Below are the code and all the weights of a small trained network. Each question names an input and a class and asks about switching units off, where a switched-off unit gives its printed mean instead of its output.

import numpy as np


def w(rows, s, z=0):
    codes = np.array(rows[::2]) - 128.0
    scale = np.full(codes.shape[1], s)
    scale[-1] = z or s
    return codes * scale


def f(y):
    return np.maximum(y, 0)


def log_softmax(a):
    a = a - a.max(-1, keepdims=True)
    return a - np.log(np.exp(a).sum(-1, keepdims=True))


def net(x, mask):
    res = np.array(x, float).reshape(1, 3) / 4 @ E
    y = f(res @ A[0][:, :-1].T + A[0][:, -1])
    res = res + np.where(mask, y, B[0][:, -1]) @ B[0][:, :-1]
    return log_softmax(res[-1] @ U[:, :-1].T + U[:, -1])


A, B = {}, {}
E = w([
[189,182,29,138,179],'x0',
[110,174,197,5,157],'x1',
[211,199,157,145,35],'x2',
],0.013)
A[0] = w([
[143,233,156,12,147,98],'neuron 1',
[86,120,135,179,213,85],'neuron 2',
[58,55,73,78,181,103],'neuron 3',
[190,147,98,125,167,170],'neuron 4',
[205,188,134,118,25,145],'neuron 5',
[116,111,86,180,106,135],'neuron 6',
[102,38,120,103,243,101],'neuron 7',
[84,65,232,144,36,101],'neuron 8',
[126,172,194,117,198,105],'neuron 9',
[136,97,115,175,107,247],'neuron 10',
[38,148,142,179,193,82],'neuron 11',
[131,90,131,244,128,106],'neuron 12',
[221,143,128,149,209,151],'neuron 13',
[105,169,145,31,177,138],'neuron 14',
[184,130,17,71,105,77],'neuron 15',
[115,135,96,245,110,95],'neuron 16',
[192,192,151,88,81,130],'neuron 17',
[151,255,17,103,207,98],'neuron 18',
[197,133,129,111,81,105],'neuron 19',
[129,85,86,102,217,112],'neuron 20',
[53,56,162,119,64,134],'neuron 21',
],0.01,0.014)
B[0] = w([
[69,184,74,175,107,209],'neuron 1',
[159,127,114,166,97,161],'neuron 2',
[222,124,111,130,100,198],'neuron 3',
[134,138,163,93,195,197],'neuron 4',
[213,91,74,133,131,222],'neuron 5',
[74,158,113,127,116,185],'neuron 6',
[203,121,95,169,87,204],'neuron 7',
[134,128,177,170,161,213],'neuron 8',
[83,190,89,190,128,163],'neuron 9',
[109,150,85,7,204,249],'neuron 10',
[170,153,130,169,88,157],'neuron 11',
[91,203,118,192,123,196],'neuron 12',
[127,115,181,117,193,191],'neuron 13',
[101,200,51,151,130,208],'neuron 14',
[118,158,178,254,93,167],'neuron 15',
[75,174,103,211,105,197],'neuron 16',
[162,94,93,144,138,193],'neuron 17',
[113,183,235,180,165,223],'neuron 18',
[200,107,106,133,109,161],'neuron 19',
[199,98,134,131,96,186],'neuron 20',
[153,175,168,157,202,201],'neuron 21',
],0.0092,0.015)
U = w([
[187,97,102,139,123,100],'0',
[36,144,74,152,136,82],'1',
[113,123,249,145,172,111],'2',
[96,104,104,75,185,250],'3',
[115,71,153,102,96,107],'4',
],0.017,0.014)

Each question gives the input, the list of numbers given to net, and the class t.
The units are the neurons (one row each of A and B). Each row of codes is followed by its name. A weight is (code - 128) times the scale printed after its matrix; where a second scale follows, it is the last column's (A, B and U).
mask holds one flag per neuron, in row order. A switched-off neuron (its flag False) gives its mean, the last column of its row in B, instead of its output. The means were averaged over made-up inputs and are rounded, as every weight is.
A unit's drop is (log p(t) with every unit on - log p(t) with that unit switched off) / (log p(t) with every unit on - log p(t) with every unit switched off).
The circuit of an input: a set's keep is (log p(t) with only the set's units on - log p(t) with every unit switched off) / (log p(t) with every unit on - log p(t) with every unit switched off). Starting from the 12 units with the biggest drops (on a tie, the unit counted first), units are removed one at a time, each time the one whose removal leaves the highest keep (on an exact tie, the one counted first), for as long as the keep stays at least 0.8.
circuit, biggest first: the units of the circuit, biggest drop first
k most important neurons: the k neurons with the biggest drops, biggest first
drop of u: that unit's drop, to one decimal
input [3,3,3], class 3: circuit, biggest first : (neuron 7; neuron 16; neuron 8)
input [6,-7,1], class 1: most important neuron : (neuron 16)
input [-7,-7,2], class 1: 3 most important neurons : (neuron 18; neuron 16; neuron 12)
input [-6,6,-3], class 1: 3 most important neurons : (neuron 14; neuron 18; neuron 1)
input [-1,7,-6], class 1: 2 most important neurons : (neuron 14; neuron 1)
input [2,7,8], class 0: 2 most important neurons : (neuron 5; neuron 17)
input [-6,2,-6], class 0: circuit, biggest first : (neuron 7; neuron 3)
input [6,-5,5], class 2: 2 most important neurons : (neuron 18; neuron 13)
input [8,6,-7], class 2: 2 most important neurons : (neuron 18; neuron 5)
input [-3,-1,-4], class 0: 2 most important neurons : (neuron 18; neuron 7)
input [-3,-3,1], class 3: 2 most important neurons : (neuron 18; neuron 1)
input [-1,4,-5], class 0: 2 most important neurons : (neuron 3; neuron 7)
input [0,4,-2], class 1: 2 most important neurons : (neuron 10; neuron 14)
input [4,5,-2], class 1: 2 most important neurons : (neuron 14; neuron 1)
input [3,5,-3], class 1: 3 most important neurons : (neuron 14; neuron 1; neuron 10)
input [8,4,3], class 2: drop of neuron 18 : 0.8
input [8,-1,6], class 2: drop of neuron 18 : 0.9
input [-2,-1,-1], class 3: drop of neuron 16 : 0.0
input [-1,-7,4], class 1: drop of neuron 16 : 0.1
input [0,-2,-1], class 3: most important neuron : (neuron 1)
